Look-ups in named tables: a row name and a column name give one cell, copied from the table.

vus:
         rizaze    pif    par    leb  ganumu    vuk  pileka  lubira  lubab  roborer
zolof     55211  51743  56187  56982   50043  63189   53328   53902  54505    46610
fir       77717  34080  69700  28832   68047  64882   33518   91748  60387    16436
sonobe    49005  64330  59237  36718   58193  79232   41883   58419  52252    32994
fik       59907  62461  52401  56077   61822  50801   48086   51501  45309    48009
tedefil   59291  60757  78040  41431   71153  82038   36367   45356  49709    51946
munam     53297  53742  56861  57167   65080  44095   66863   61349  61216    65984
datorel   82171  40162  48811  83360   79515  38654   26969   40425  17056    70428
subolim   45951  52784  54723  42617   47857  77750   52937   50064  53856    48980
nodizig   78586  43300  49305  77496   75113  41186   29106   42988  26039    60856
binir     57127  60544  48937  50983   57691  50382   43302   58052  47649    46430
vaz       58980  31425  40545  65331   62626  46635   40534   51883  43937    56514
lov       79462  37134  65665  38038   67525  61552   39657   97385  60806    22124
boto      56669  63510  54350  59512   55944  60436   42261   55377  43630    41551

lubab of tedefil: 49709
rizaze of zolof: 55211
leb of nodizig: 77496
lubira of zolof: 53902
pileka of subolim: 52937
lubira of nodizig: 42988

Table patop
	gosi	pakab
fug	135	215
tir	190	194
valit	211	58
vekes	236	157
zufo	220	112
pitemis	184	209
liveg	120	203
nid	231	115

What is the gosi of fug in patop?
135
What is the pakab of nid in patop?
115
What is the gosi of liveg in patop?
120
What is the gosi of zufo in patop?
220
What is the pakab of liveg in patop?
203
What is the pakab of fug in patop?
215
What is the pakab of pitemis in patop?
209
What is the gosi of vekes in patop?
236
Row with the largest pakab: fug

Table bunud
|  | mibom | pagugan | vezoril | rotifop | badibe | zimeb |
|---|---|---|---|---|---|---|
| dap | 116 | 175 | 103 | 144 | 169 | 116 |
| kimaku | 113 | 176 | 103 | 144 | 168 | 117 |
| fiku | 139 | 139 | 138 | 139 | 138 | 139 |
| nizir | 88 | 214 | 68 | 149 | 196 | 96 |
| sig | 139 | 140 | 139 | 140 | 139 | 137 |
| zef | 64 | 251 | 33 | 154 | 226 | 74 |
| tumuso | 212 | 25 | 243 | 123 | 49 | 204 |

badibe of kimaku is 168
badibe of sig is 139
rotifop of sig is 140
rotifop of zef is 154
zimeb of fiku is 139
rotifop of fiku is 139
vezoril of dap is 103
pagugan of nizir is 214
vezoril of tumuso is 243
zimeb of dap is 116
badibe of dap is 169
badibe of fiku is 138
vezoril of sig is 139
vezoril of nizir is 68
vezoril of zef is 33
Row with the largest vezoril: tumuso

fekekep.tsv
	sitagal	zab	veki	sivaf	nasotav	nat
nobasel	266	241	631	233	444	381
munog	471	241	196	249	444	184
fak	266	276	196	723	444	381
levefig	266	241	849	249	444	390
foru	227	235	196	249	471	381
donida	266	622	196	249	444	599

What is the zab of nobasel in fekekep?
241
What is the sitagal of levefig in fekekep?
266
What is the sitagal of nobasel in fekekep?
266
What is the nasotav of munog in fekekep?
444
What is the nasotav of fak in fekekep?
444
What is the nasotav of foru in fekekep?
471
What is the veki of foru in fekekep?
196
What is the veki of munog in fekekep?
196
What is the veki of levefig in fekekep?
849
What is the sivaf of nobasel in fekekep?
233
Row with the largest nat: donida

suvagil =
columns: tir, numu, roze, kug, viro, mepufel, lelene, tegoris, san, vado
dapamop: [159, 142, 137, 139, 142, 163, 167, 94, 228, 173]
robamun: [160, 179, 155, 138, 144, 61, 149, 176, 140, 185]
nolu: [221, 146, 160, 147, 158, 156, 160, 107, 136, 109]
giz: [164, 164, 101, 197, 165, 128, 141, 123, 143, 116]
vitat: [196, 132, 160, 180, 187, 156, 174, 103, 144, 116]
fedopug: [137, 181, 143, 118, 115, 163, 128, 203, 173, 176]
som: [151, 149, 197, 122, 117, 147, 178, 168, 110, 191]

viro of som: 117
mepufel of nolu: 156
tegoris of robamun: 176
kug of giz: 197
tegoris of nolu: 107
viro of dapamop: 142
roze of som: 197
mepufel of vitat: 156
san of robamun: 140
vado of som: 191
tir of dapamop: 159
san of som: 110
mepufel of som: 147
kug of robamun: 138
viro of giz: 165
kug of som: 122
tir of fedopug: 137
lelene of vitat: 174
roze of nolu: 160

ripedak =
columns: nal, zizo, pagi, maguk
punilo: [0.7, 0.9, 0.8, 0.7]
guz: [0.8, 0.5, 0.8, 0.6]
tofirat: [0.9, 0.7, 0.6, 0.7]
rom: [0.8, 0.7, 0.8, 0.7]
kol: [0.7, 0.6, 0.8, 0.7]
nemune: [0.8, 0.9, 0.8, 0.7]
riduf: [0.7, 0.4, 0.8, 0.7]
nud: [0.7, 0.4, 0.7, 0.7]
lapev: [0.6, 0.2, 0.7, 0.6]
fusorol: [0.8, 0.6, 0.6, 0.8]

guz, maguk: 0.6
rom, zizo: 0.7
punilo, maguk: 0.7
fusorol, pagi: 0.6
kol, zizo: 0.6
fusorol, zizo: 0.6
rom, maguk: 0.7
lapev, maguk: 0.6
guz, nal: 0.8
nemune, nal: 0.8
punilo, pagi: 0.8
nud, nal: 0.7
fusorol, maguk: 0.8
tofirat, maguk: 0.7
kol, pagi: 0.8
Which row has the largest nal? tofirat

lok =
	mamu	ruvukes	tuz
bezoto	91	42	34
lif	15	99	67
bul	61	42	36
finavuk	31	76	57
mokitib	90	44	16
vesivob	92	64	75
dal	35	73	61

What is the mamu of bul in lok? 61
What is the mamu of dal in lok? 35
What is the mamu of mokitib in lok? 90
What is the tuz of bul in lok? 36
What is the tuz of finavuk in lok? 57
What is the ruvukes of bezoto in lok? 42
What is the ruvukes of bul in lok? 42
What is the ruvukes of lif in lok? 99
Row with the largest ruvukes: lif

sobig =
	bis	panisim	sogeb
liso	0.66	0.85	0.31
kenidu	0.39	0.33	0.51
gof	0.65	0.86	0.31
vulogo	0.65	0.86	0.31
nobo	0.34	0.19	0.56
mosaso	0.40	0.33	0.51
mos	0.34	0.19	0.57

bis of liso: 0.66
sogeb of mos: 0.57
sogeb of vulogo: 0.31
panisim of vulogo: 0.86
panisim of nobo: 0.19
panisim of kenidu: 0.33
panisim of gof: 0.86
panisim of mos: 0.19
panisim of liso: 0.85
sogeb of gof: 0.31
bis of mos: 0.34
bis of kenidu: 0.39
bis of gof: 0.65
sogeb of kenidu: 0.51
Row with the largest sogeb: mos

nop:
         kor  pilu
zovodad  975   338
vokula   212   358
loledi   644   578
gogov    776   489
tedu     756   290
fenel    365   280
sif      262   291
vitas    159   481
nuf      766   402
punebo   223   345

tedu, pilu -> 290
zovodad, pilu -> 338
gogov, pilu -> 489
punebo, pilu -> 345
sif, kor -> 262
fenel, pilu -> 280
punebo, kor -> 223
nuf, pilu -> 402
tedu, kor -> 756
nuf, kor -> 766
gogov, kor -> 776
loledi, kor -> 644
zovodad, kor -> 975
vokula, kor -> 212
vokula, pilu -> 358
vitas, kor -> 159
sif, pilu -> 291
vitas, pilu -> 481
fenel, kor -> 365

dokago =
	ronofip	dutiv	dag	risatim	nir	dematez	nas	bon
vid	66	73	85	70	81	72	66	65
gonen	95	66	21	76	40	70	92	95
far	71	66	73	72	73	67	68	71
roramir	63	73	91	69	83	72	64	63
ribipo	77	67	60	72	65	69	72	77
dadoven	70	76	74	69	74	75	71	69
lakemi	69	77	77	69	74	74	72	67
gerotu	80	67	50	73	59	68	79	80
gokege	90	70	35	74	47	72	87	89
fefab	89	64	34	75	46	67	83	87
bozus	82	68	46	73	55	70	80	84
gozero	69	75	74	71	73	74	72	70
nane	74	71	66	71	69	71	74	75
rulovip	67	69	82	71	78	69	67	67

What is the dematez of gerotu in dokago? 68
What is the nas of fefab in dokago? 83
What is the dutiv of gozero in dokago? 75
What is the dutiv of ribipo in dokago? 67
What is the nas of dadoven in dokago? 71
What is the risatim of dadoven in dokago? 69
What is the risatim of far in dokago? 72
Which row has the largest dag? roramir

minu
|  | kavinaz | kot | fil | meloler | zak |
|---|---|---|---|---|---|
| fizavin | 4220 | 5712 | 4344 | 5883 | 5117 |
| pes | 6759 | 6891 | 4351 | 7133 | 5951 |
| vonav | 6653 | 5033 | 5240 | 4987 | 4622 |
| mafuvez | 2729 | 4185 | 2536 | 4890 | 9128 |
| didegub | 5320 | 6267 | 4172 | 5363 | 5559 |
| gepu | 4536 | 5513 | 5695 | 4854 | 4272 |
| vogepap | 6503 | 6538 | 4678 | 7442 | 6122 |
| genir | 4320 | 3921 | 3608 | 6059 | 6376 |
| pud | 4995 | 6332 | 4088 | 6058 | 5848 |
| sulebo | 1700 | 5909 | 5341 | 2228 | 8532 |
| kem | 3616 | 5104 | 4811 | 6060 | 4408 |

mafuvez, meloler => 4890
fizavin, zak => 5117
mafuvez, kot => 4185
pes, kavinaz => 6759
pud, kot => 6332
gepu, fil => 5695
vonav, zak => 4622
sulebo, fil => 5341
didegub, zak => 5559
genir, meloler => 6059
genir, zak => 6376
kem, zak => 4408
vonav, kot => 5033
Row with the largest fil: gepu

